Below is a small trained network, with its code and all its weights. Each question gives an input and a target symbol and asks what happens when units are switched off, that is, made to give their printed mean instead of their output.

import numpy as np


def w(rows, s, z=0):
    codes = np.array(rows[::2]) - 128.0
    scale = np.full(codes.shape[1], s)
    scale[-1] = z or s
    return codes * scale


def f(y):
    return y / 2 * (1 + np.tanh(0.7978845608 * (y + 0.044715 * y**3)))


def softmax(a):
    e = np.exp(a - a.max(-1, keepdims=True))
    return e / e.sum(-1, keepdims=True)


def log_softmax(a):
    a = a - a.max(-1, keepdims=True)
    return a - np.log(np.exp(a).sum(-1, keepdims=True))


def net(x, mask):
    ids = ['ΔΛΦαβζηθπτψ'.index(c) for c in x.split()]
    T = len(ids)
    res = E[ids] + P[:T]
    u = 0
    for l in range(2):
        r = res
        for j in range(3):
            rows = slice(3 * j, 3 * j + 3)
            q, k, v = (r @ M[l][rows].T for M in (Q, K, V))
            z = softmax(np.where(np.tri(T) > 0, q @ k.T / 3**0.5, -1e9)) @ v
            o = O[l][rows]
            res = res + np.where(mask[u + j], z, o[:, -1]) @ o[:, :-1]
        u += 3
        y = f(res @ A[l][:, :-1].T + A[l][:, -1])
        res = res + np.where(mask[u : u + 4], y, B[l][:, -1]) @ B[l][:, :-1]
        u += 4
    return log_softmax(res[-1] @ U[:, :-1].T + U[:, -1])


Q, K, V, O, A, B = {}, {}, {}, {}, {}, {}
E = w([
[136,178,147,165,218],'Δ',
[139,81,92,65,205],'Λ',
[46,136,127,148,156],'Φ',
[136,251,119,128,102],'α',
[55,154,206,144,149],'β',
[67,132,176,44,149],'ζ',
[101,148,195,94,84],'η',
[84,217,107,138,181],'θ',
[141,182,112,81,173],'π',
[95,122,78,51,132],'τ',
[127,87,202,96,136],'ψ',
],0.02)
P = w([
[100,255,205,53,224],'0',
[82,135,89,136,120],'1',
[89,133,92,128,128],'2',
[86,130,97,130,126],'3',
[83,131,100,125,135],'4',
[89,133,102,121,142],'5',
[83,131,104,120,141],'6',
[86,132,103,114,139],'7',
[86,138,110,114,142],'8',
[87,141,115,114,154],'9',
[88,145,116,113,153],'10',
],0.0081)
Q[0] = w([
[180,104,95,232,50],'0.h0',
[107,193,209,82,201],'0.h0',
[92,163,87,48,158],'0.h0',
[205,75,91,210,37],'0.h1',
[121,144,144,218,21],'0.h1',
[113,173,209,65,155],'0.h1',
[176,46,59,255,18],'0.h2',
[50,178,224,145,123],'0.h2',
[30,158,205,117,193],'0.h2',
],0.0099)
K[0] = w([
[162,65,126,227,36],'0.h0',
[144,190,159,76,170],'0.h0',
[98,148,102,34,171],'0.h0',
[138,23,83,187,89],'0.h1',
[92,121,47,149,55],'0.h1',
[88,184,201,92,124],'0.h1',
[139,92,30,241,6],'0.h2',
[83,137,229,148,164],'0.h2',
[129,111,205,107,184],'0.h2',
],0.012)
V[0] = w([
[214,141,213,107,107],'0.h0',
[152,176,99,51,149],'0.h0',
[65,231,179,189,158],'0.h0',
[25,240,128,45,139],'0.h1',
[67,182,233,133,3],'0.h1',
[70,123,33,233,97],'0.h1',
[155,67,113,138,243],'0.h2',
[229,124,148,96,57],'0.h2',
[113,23,210,188,190],'0.h2',
],0.0059)
O[0] = w([
[89,25,162,150,201,132],'0.h0',
[112,120,133,35,116,176],'0.h0',
[250,185,223,86,170,197],'0.h0',
[207,89,163,105,108,252],'0.h1',
[243,113,117,172,49,168],'0.h1',
[176,253,57,84,127,52],'0.h1',
[90,115,87,159,218,143],'0.h2',
[40,128,127,132,52,83],'0.h2',
[66,154,136,233,195,138],'0.h2',
],0.0056,0.015)
A[0] = w([
[132,128,126,155,165,76],'0.n0',
[174,150,125,117,32,252],'0.n1',
[95,227,254,207,136,190],'0.n2',
[67,71,124,117,145,213],'0.n3',
],0.0074,0.0026)
B[0] = w([
[145,110,92,158,168,130],'0.n0',
[146,252,154,220,153,163],'0.n1',
[169,19,2,127,47,255],'0.n2',
[91,180,135,163,91,176],'0.n3',
],0.0078,0.0074)
Q[1] = w([
[117,195,74,104,141],'1.h0',
[142,254,116,139,105],'1.h0',
[190,129,56,183,59],'1.h0',
[129,163,170,204,94],'1.h1',
[133,98,131,234,165],'1.h1',
[81,147,188,235,116],'1.h1',
[36,133,36,231,249],'1.h2',
[49,154,126,136,133],'1.h2',
[96,102,156,94,76],'1.h2',
],0.0091)
K[1] = w([
[115,193,112,155,128],'1.h0',
[90,254,108,143,100],'1.h0',
[134,119,119,200,46],'1.h0',
[42,118,188,159,34],'1.h1',
[110,68,139,183,49],'1.h1',
[119,107,213,161,22],'1.h1',
[68,161,91,233,240],'1.h2',
[26,125,177,212,152],'1.h2',
[116,134,159,144,101],'1.h2',
],0.0089)
V[1] = w([
[16,173,139,170,250],'1.h0',
[139,10,129,181,37],'1.h0',
[3,160,122,216,107],'1.h0',
[172,168,105,60,109],'1.h1',
[100,99,157,47,37],'1.h1',
[106,179,234,168,107],'1.h1',
[216,22,121,121,8],'1.h2',
[146,194,241,206,133],'1.h2',
[57,97,243,125,105],'1.h2',
],0.0052)
O[1] = w([
[220,131,194,65,88,46],'1.h0',
[81,50,147,128,81,170],'1.h0',
[197,99,101,80,42,4],'1.h0',
[2,150,118,80,109,147],'1.h1',
[123,226,176,178,77,136],'1.h1',
[176,119,141,152,126,106],'1.h1',
[57,202,182,137,116,232],'1.h2',
[216,117,93,171,144,131],'1.h2',
[199,180,201,49,78,146],'1.h2',
],0.0054,0.013)
A[1] = w([
[63,148,53,32,131,253],'1.n0',
[223,69,69,174,200,163],'1.n1',
[188,51,175,131,116,97],'1.n2',
[205,241,1,174,49,88],'1.n3',
],0.0051,0.005)
B[1] = w([
[125,170,65,145,48,255],'1.n0',
[148,113,128,122,78,198],'1.n1',
[143,90,95,130,152,188],'1.n2',
[128,4,140,55,135,158],'1.n3',
],0.011,0.0032)
U = w([
[47,37,49,24,236,56],'Δ',
[239,113,85,54,58,218],'Λ',
[143,188,45,175,121,230],'Φ',
[236,106,83,230,210,148],'α',
[22,166,118,206,176,76],'β',
[164,68,240,114,180,43],'ζ',
[192,201,166,202,21,165],'η',
[149,207,114,123,195,133],'θ',
[35,153,179,2,108,1],'π',
[70,187,87,72,31,134],'τ',
[82,22,105,125,13,190],'ψ',
],0.0056)

Each question gives the input, a string of symbols that net reads in full, and the target symbol t.
The units are the heads (3 rows each of Q, K, V and O) and the neurons (one row each of A and B). Each row of codes is followed by its name. A weight is (code - 128) times the scale printed after its matrix; where a second scale follows, it is the last column's (O, A, B and U).
mask holds one flag per unit, layer by layer, with each layer's heads first. A switched-off unit (its flag False) gives its mean, the last column of its rows in O or B, instead of its output. The means were averaged over made-up inputs and are rounded, as every weight is.
A unit's drop is (log p(t) with every unit on - log p(t) with that unit switched off) / (log p(t) with every unit on - log p(t) with every unit switched off).
The circuit of an input: a set's keep is (log p(t) with only the set's units on - log p(t) with every unit switched off) / (log p(t) with every unit on - log p(t) with every unit switched off). Starting from the 12 units with the biggest drops (on a tie, the unit counted first), units are removed one at a time, each time the one whose removal leaves the highest keep (on an exact tie, the one counted first), for as long as the keep stays at least 0.8.
units of the circuit, in order: the units of the circuit, biggest drop first
most important unit: the unit with the biggest drop
top k neurons: the k neurons with the biggest drops, biggest first
k most important neurons of layer l: the k neurons of layer l with the biggest drops, biggest first
heads that matter: for each layer, one digit per head in row order, 1 if its drop is at least 0.15 and else 0, layers parted by /
input ζ τ Φ θ Λ Λ, target ζ: units of the circuit, in order -> [0.n2; 0.h1]
input ψ η η Δ, target ψ: units of the circuit, in order -> [0.n2; 1.h0; 0.h2; 0.h1]
input ζ Δ η η β, target ψ: heads that matter -> 000 / 100
input α ψ ψ Λ ψ ψ, target α: top 2 neurons -> [0.n1; 0.n2]
input Λ ψ ψ π, target Λ: top 3 neurons -> [0.n2; 0.n3; 1.n0]
input ψ β Δ Φ β θ, target ψ: most important unit -> 0.n2
input Λ τ Δ τ ζ Φ Δ Λ Δ ζ β, target Λ: heads that matter -> 110 / 101
input Φ ψ ψ π, target θ: units of the circuit, in order -> [0.n2; 1.h0; 0.h1]
input η η ψ Λ η, target η: units of the circuit, in order -> [0.n1; 0.h2; 0.h1]
input α ψ ψ α Λ ψ τ α ζ β, target α: heads that matter -> 011 / 001
input θ β Λ ζ, target θ: heads that matter -> 111 / 100
input η ψ ζ, target η: units of the circuit, in order -> [0.h2; 0.n1; 0.h1; 1.h1]
input ζ β Λ π Φ ψ η Φ θ ζ ψ, target ζ: heads that matter -> 010 / 000
input η θ θ ψ β β, target η: units of the circuit, in order -> [0.h2; 1.h1]
input Φ ζ π Λ η ψ α, target Λ: 2 most important neurons of layer 0 -> [0.n1; 0.n2]
input Λ Λ η Δ ζ τ, target Λ: most important unit -> 1.h0
input Λ τ β β Λ Λ β Δ, target Λ: heads that matter -> 010 / 101
input β ψ Λ ψ, target β: 2 most important neurons of layer 0 -> [0.n2; 0.n1]
input ψ η ψ ψ ψ ψ Φ, target ψ: units of the circuit, in order -> [1.h0; 0.h1; 0.h0]
input α θ β Φ α ψ θ Λ, target α: top neuron -> [0.n1]
input η ζ τ η π, target η: top 2 neurons -> [0.n1; 0.n2]
input ζ β ψ β ψ Δ Λ, target ζ: heads that matter -> 010 / 001
input ψ Λ α, target ψ: units of the circuit, in order -> [1.n3; 0.h2; 0.n2]
input β Λ Λ τ ζ β θ θ Λ, target β: heads that matter -> 110 / 101
input ζ ψ ψ ζ, target ζ: top 2 neurons -> [0.n2; 1.n0]
input Δ τ ψ, target Δ: units of the circuit, in order -> [1.h1; 0.h1; 0.h2]
input θ θ τ Φ Δ η ψ α α, target Λ: units of the circuit, in order -> [1.n3; 0.n2; 0.h0]
input β β α π β β Λ ψ Λ τ, target β: most important unit -> 0.n2
